Here is a tiny trained network, its code and every weight. The questions are about switching its units off for an input and a class, where a switched-off unit gives its printed mean instead of its output.

import numpy as np


def w(rows, s, z=0):
    codes = np.array(rows[::2]) - 128.0
    scale = np.full(codes.shape[1], s)
    scale[-1] = z or s
    return codes * scale


def f(y):
    return y / 2 * (1 + np.tanh(0.7978845608 * (y + 0.044715 * y**3)))


def log_softmax(a):
    a = a - a.max(-1, keepdims=True)
    return a - np.log(np.exp(a).sum(-1, keepdims=True))


def net(x, mask):
    res = np.array(x, float).reshape(1, 3) / 4 @ E
    y = f(res @ A[0][:, :-1].T + A[0][:, -1])
    res = res + np.where(mask, y, B[0][:, -1]) @ B[0][:, :-1]
    return log_softmax(res[-1] @ U[:, :-1].T + U[:, -1])


A, B = {}, {}
E = w([
[70,228,67,94,204,104,93,113,220,104,142,109],'x0',
[4,103,70,175,173,144,198,165,160,25,100,142],'x1',
[52,152,170,99,184,209,136,214,126,140,165,85],'x2',
],0.015)
A[0] = w([
[66,176,82,67,214,157,57,112,209,102,177,59,216],'neuron 0',
[189,187,116,110,83,85,84,51,173,169,124,140,237],'neuron 1',
[52,120,88,155,153,84,123,78,158,97,66,145,192],'neuron 2',
[106,169,137,71,124,183,143,197,167,118,138,111,242],'neuron 3',
[74,127,44,189,126,101,181,84,147,72,61,159,218],'neuron 4',
[116,25,197,115,90,162,196,190,81,148,125,144,233],'neuron 5',
[182,110,108,96,65,118,155,74,69,111,75,214,53],'neuron 6',
[127,200,101,30,163,173,97,138,165,163,198,1,254],'neuron 7',
],0.0098,0.0024)
B[0] = w([
[60,121,162,138,186,157,121,175,144,138,68,217,252],'neuron 0',
[183,144,83,145,125,104,199,178,82,111,151,192,244],'neuron 1',
[156,104,96,183,146,129,185,100,167,135,20,163,213],'neuron 2',
[73,175,212,104,183,89,145,229,121,168,114,119,198],'neuron 3',
[130,102,117,172,166,101,113,98,173,124,84,94,246],'neuron 4',
[107,170,117,166,95,221,74,100,104,86,152,79,245],'neuron 5',
[146,77,152,76,112,126,133,42,142,95,130,166,226],'neuron 6',
[101,155,155,102,157,153,154,120,114,251,156,150,232],'neuron 7',
],0.014,0.019)
U = w([
[180,211,115,102,160,89,184,185,39,242,178,194,186],'0',
[144,98,133,80,92,49,109,77,154,55,122,165,30],'1',
[108,53,70,180,164,72,186,89,222,121,72,144,201],'2',
[49,149,117,178,153,175,104,226,69,40,154,33,94],'3',
[91,147,151,50,174,167,73,156,130,227,177,27,38],'4',
[189,56,89,34,54,33,172,118,89,106,161,187,57],'5',
[151,81,116,124,32,163,2,60,60,157,147,90,251],'6',
[4,132,163,74,200,138,125,245,158,206,114,194,88],'7',
],0.0086,0.0033)

Each question gives the input, the list of numbers given to net, and the class t.
The units are the neurons (one row each of A and B). Each row of codes is followed by its name. A weight is (code - 128) times the scale printed after its matrix; where a second scale follows, it is the last column's (A, B and U).
mask holds one flag per neuron, in row order. A switched-off neuron (its flag False) gives its mean, the last column of its row in B, instead of its output. The means were averaged over made-up inputs and are rounded, as every weight is.
A unit's drop is (log p(t) with every unit on - log p(t) with that unit switched off) / (log p(t) with every unit on - log p(t) with every unit switched off).
most important unit: the unit with the biggest drop
top k neurons: the k neurons with the biggest drops, biggest first
drop of u: that unit's drop, to one decimal
input [-7,0,-4], class 6: most important unit => neuron 5
input [-3,7,5], class 3: top 2 neurons => [neuron 5; neuron 7]
input [-7,4,-7], class 6: top 2 neurons => [neuron 5; neuron 0]
input [-8,-8,-4], class 5: top 2 neurons => [neuron 1; neuron 6]
input [-5,2,1], class 6: top 2 neurons => [neuron 3; neuron 0]
input [-3,3,7], class 3: top 2 neurons => [neuron 5; neuron 0]
input [-8,8,0], class 3: top 2 neurons => [neuron 5; neuron 7]
input [1,8,1], class 2: top 2 neurons => [neuron 2; neuron 4]
input [-6,-2,4], class 6: top 3 neurons => [neuron 0; neuron 3; neuron 1]
input [-3,-4,-3], class 5: drop of neuron 2 => 0.0
input [-5,3,-3], class 6: drop of neuron 5 => 0.1
input [-6,8,2], class 3: drop of neuron 5 => 0.8
input [-6,-2,8], class 3: drop of neuron 5 => 0.5
input [5,-4,-2], class 0: most important unit => neuron 1
